Here is a tiny trained network, its code and every weight. The questions are about switching its units off for an input and a target symbol, where a switched-off unit gives its printed mean instead of its output.

import numpy as np


def w(rows, s, z=0):
    codes = np.array(rows[::2]) - 128.0
    scale = np.full(codes.shape[1], s)
    scale[-1] = z or s
    return codes * scale


def f(y):
    return y / 2 * (1 + np.tanh(0.7978845608 * (y + 0.044715 * y**3)))


def softmax(a):
    e = np.exp(a - a.max(-1, keepdims=True))
    return e / e.sum(-1, keepdims=True)


def log_softmax(a):
    a = a - a.max(-1, keepdims=True)
    return a - np.log(np.exp(a).sum(-1, keepdims=True))


def net(x, mask):
    ids = ['Γαδθλμσφ'.index(c) for c in x.split()]
    T = len(ids)
    res = E[ids] + P[:T]
    u = 0
    for l in range(2):
        q, k, v = (res @ M[l].T for M in (Q, K, V))
        z = softmax(np.where(np.tri(T) > 0, q @ k.T / 2**0.5, -1e9)) @ v
        res = res + np.where(mask[u], z, O[l][:, -1]) @ O[l][:, :-1]
        u += 1
        y = f(res @ A[l][:, :-1].T + A[l][:, -1])
        res = res + np.where(mask[u : u + 12], y, B[l][:, -1]) @ B[l][:, :-1]
        u += 12
    return log_softmax(res[-1] @ U[:, :-1].T + U[:, -1])


Q, K, V, O, A, B = {}, {}, {}, {}, {}, {}
E = w([
[110,100,117,255],'Γ',
[60,158,167,184],'α',
[104,108,122,114],'δ',
[110,115,104,103],'θ',
[164,144,127,152],'λ',
[98,118,55,92],'μ',
[110,115,130,113],'σ',
[108,194,218,147],'φ',
],0.02)
P = w([
[48,132,169,39],'0',
[91,184,112,106],'1',
[102,192,98,127],'2',
[112,188,107,111],'3',
[90,192,130,117],'4',
[73,210,145,121],'5',
[62,198,182,84],'6',
[22,252,137,148],'7',
[28,235,120,108],'8',
],0.0043)
Q[0] = w([
[131,221,25,179],'L0H1',
[2,160,102,81],'L0H1',
],0.0071)
K[0] = w([
[150,79,136,185],'L0H1',
[109,254,230,169],'L0H1',
],0.0095)
V[0] = w([
[56,254,241,153],'L0H1',
[174,52,197,26],'L0H1',
],0.0047)
O[0] = w([
[137,122,225,89,254],'L0H1',
[164,153,2,233,59],'L0H1',
],0.012,0.0069)
A[0] = w([
[66,144,117,104,228],'L0N1',
[58,45,139,103,146],'L0N2',
[123,153,189,51,195],'L0N3',
[85,132,115,121,117],'L0N4',
[108,123,93,107,93],'L0N5',
[30,159,130,207,108],'L0N6',
[135,99,62,169,253],'L0N7',
[95,2,128,198,120],'L0N8',
[147,167,181,150,71],'L0N9',
[142,228,160,179,97],'L0N10',
[117,107,75,162,104],'L0N11',
[111,95,104,59,181],'L0N12',
],0.0096,0.0038)
B[0] = w([
[113,157,200,150,181],'L0N1',
[89,135,150,126,185],'L0N2',
[181,109,153,205,251],'L0N3',
[110,128,142,112,136],'L0N4',
[97,57,162,118,126],'L0N5',
[189,32,87,143,152],'L0N6',
[54,231,146,71,131],'L0N7',
[84,113,38,166,137],'L0N8',
[123,100,69,108,155],'L0N9',
[145,91,117,143,147],'L0N10',
[34,89,3,111,125],'L0N11',
[163,122,204,119,164],'L0N12',
],0.0069,0.015)
Q[1] = w([
[254,142,146,205],'L1H1',
[30,87,241,213],'L1H1',
],0.0055)
K[1] = w([
[87,186,26,151],'L1H1',
[194,1,111,217],'L1H1',
],0.0066)
V[1] = w([
[192,178,167,86],'L1H1',
[77,2,193,185],'L1H1',
],0.0067)
O[1] = w([
[93,208,246,174,107],'L1H1',
[166,86,46,152,253],'L1H1',
],0.013,0.014)
A[1] = w([
[168,69,57,192,30],'L1N1',
[121,117,217,55,127],'L1N2',
[159,61,192,84,187],'L1N3',
[142,89,214,129,136],'L1N4',
[62,226,68,91,146],'L1N5',
[89,174,48,54,62],'L1N6',
[141,76,145,30,254],'L1N7',
[26,125,129,175,100],'L1N8',
[139,136,147,92,174],'L1N9',
[121,253,131,134,217],'L1N10',
[206,200,65,159,88],'L1N11',
[119,254,211,131,164],'L1N12',
],0.0092,0.0045)
B[1] = w([
[144,188,142,64,249],'L1N1',
[142,109,123,147,167],'L1N2',
[170,120,62,155,231],'L1N3',
[100,81,219,140,213],'L1N4',
[78,50,137,71,140],'L1N5',
[149,2,159,116,137],'L1N6',
[98,150,95,176,197],'L1N7',
[227,173,87,85,129],'L1N8',
[88,138,160,150,137],'L1N9',
[66,186,150,57,138],'L1N10',
[125,159,158,32,131],'L1N11',
[244,246,122,86,174],'L1N12',
],0.0073,0.012)
U = w([
[155,157,3,197,203],'Γ',
[121,64,96,211,163],'α',
[83,120,55,185,239],'δ',
[102,122,108,120,80],'θ',
[136,170,109,88,229],'λ',
[91,75,124,80,28],'μ',
[89,148,81,168,129],'σ',
[174,121,137,116,1],'φ',
],0.0071,0.0027)

Each question gives the input, a string of symbols that net reads in full, and the target symbol t.
The units are the heads (2 rows each of Q, K, V and O) and the neurons (one row each of A and B). Each row of codes is followed by its name. A weight is (code - 128) times the scale printed after its matrix; where a second scale follows, it is the last column's (O, A, B and U).
mask holds one flag per unit, layer by layer, with each layer's heads first. A switched-off unit (its flag False) gives its mean, the last column of its rows in O or B, instead of its output. The means were averaged over made-up inputs and are rounded, as every weight is.
A unit's drop is (log p(t) with every unit on - log p(t) with that unit switched off) / (log p(t) with every unit on - log p(t) with every unit switched off).
The circuit of an input: a set's keep is (log p(t) with only the set's units on - log p(t) with every unit switched off) / (log p(t) with every unit on - log p(t) with every unit switched off). Starting from the 12 units with the biggest drops (on a tie, the unit counted first), units are removed one at a time, each time the one whose removal leaves the highest keep (on an exact tie, the one counted first), for as long as the keep stays at least 0.8.
units of the circuit, in order: the units of the circuit, biggest drop first
unit that matters most: the unit with the biggest drop
top k neurons: the k neurons with the biggest drops, biggest first
top k neurons in layer l: the k neurons of layer l with the biggest drops, biggest first
drop when u is switched off: that unit's drop, to one decimal
input μ θ μ φ θ σ λ θ μ, target λ: units of the circuit, in order -> [L1H1, L1N12, L0N6]
input μ δ δ α μ Γ θ θ Γ, target Γ: top 2 neurons -> [L1N4, L0N8]
input λ θ λ δ δ, target λ: unit that matters most -> L1H1
input λ λ θ σ, target λ: units of the circuit, in order -> [L1H1, L1N12, L0N6]
input μ α Γ δ, target Γ: units of the circuit, in order -> [L1H1, L0N6, L1N4]
input δ δ δ Γ θ μ φ, target Γ: units of the circuit, in order -> [L1H1, L0N8, L0N6, L0H1]
input Γ μ μ σ, target Γ: units of the circuit, in order -> [L1N4, L1H1, L0N6]
input μ φ μ θ, target φ: top 2 neurons -> [L1N12, L0N6]
input λ λ Γ α, target Γ: top 4 neurons -> [L0N6, L0N8, L1N4, L0N12]
input μ λ σ μ μ σ λ σ, target λ: top 2 neurons in layer 1 -> [L1N12, L1N10]
input α μ δ θ λ, target λ: top 2 neurons in layer 0 -> [L0N6, L0N8]
input λ μ λ μ μ μ, target λ: top 2 neurons -> [L1N12, L0N7]
input Γ λ μ δ, target Γ: top 3 neurons -> [L0N6, L1N4, L0N8]
input σ μ α σ σ μ σ α θ, target α: top 2 neurons -> [L0N3, L0N6]
input μ μ σ μ, target μ: top 4 neurons in layer 0 -> [L0N3, L0N7, L0N11, L0N5]
input μ μ σ δ σ μ, target μ: top 3 neurons -> [L0N3, L1N5, L0N7]
input σ α μ μ μ, target α: top 2 neurons -> [L0N3, L1N1]
input μ λ λ α σ φ θ θ μ, target φ: top neuron in layer 0 -> [L0N8]
input σ α δ σ φ α σ, target α: top 4 neurons -> [L0N3, L1N1, L0N6, L1N4]
input Γ μ λ Γ θ, target Γ: top neuron -> [L0N6]
input θ μ μ σ Γ α, target Γ: top 4 neurons in layer 1 -> [L1N3, L1N4, L1N7, L1N1]
input α θ α θ, target α: top 2 neurons in layer 1 -> [L1N1, L1N12]
input θ λ α α δ, target α: top 2 neurons in layer 0 -> [L0N3, L0N6]
input Γ α Γ σ, target Γ: top 2 neurons in layer 0 -> [L0N8, L0N6]
input σ δ θ δ α δ θ α α, target α: top 2 neurons -> [L0N6, L0N3]
input σ λ λ, target λ: drop when L0N7 is switched off -> 0.1
input δ λ Γ σ θ δ φ, target Γ: drop when L1H1 is switched off -> 0.7
input φ μ μ, target φ: drop when L1H1 is switched off -> 1.1
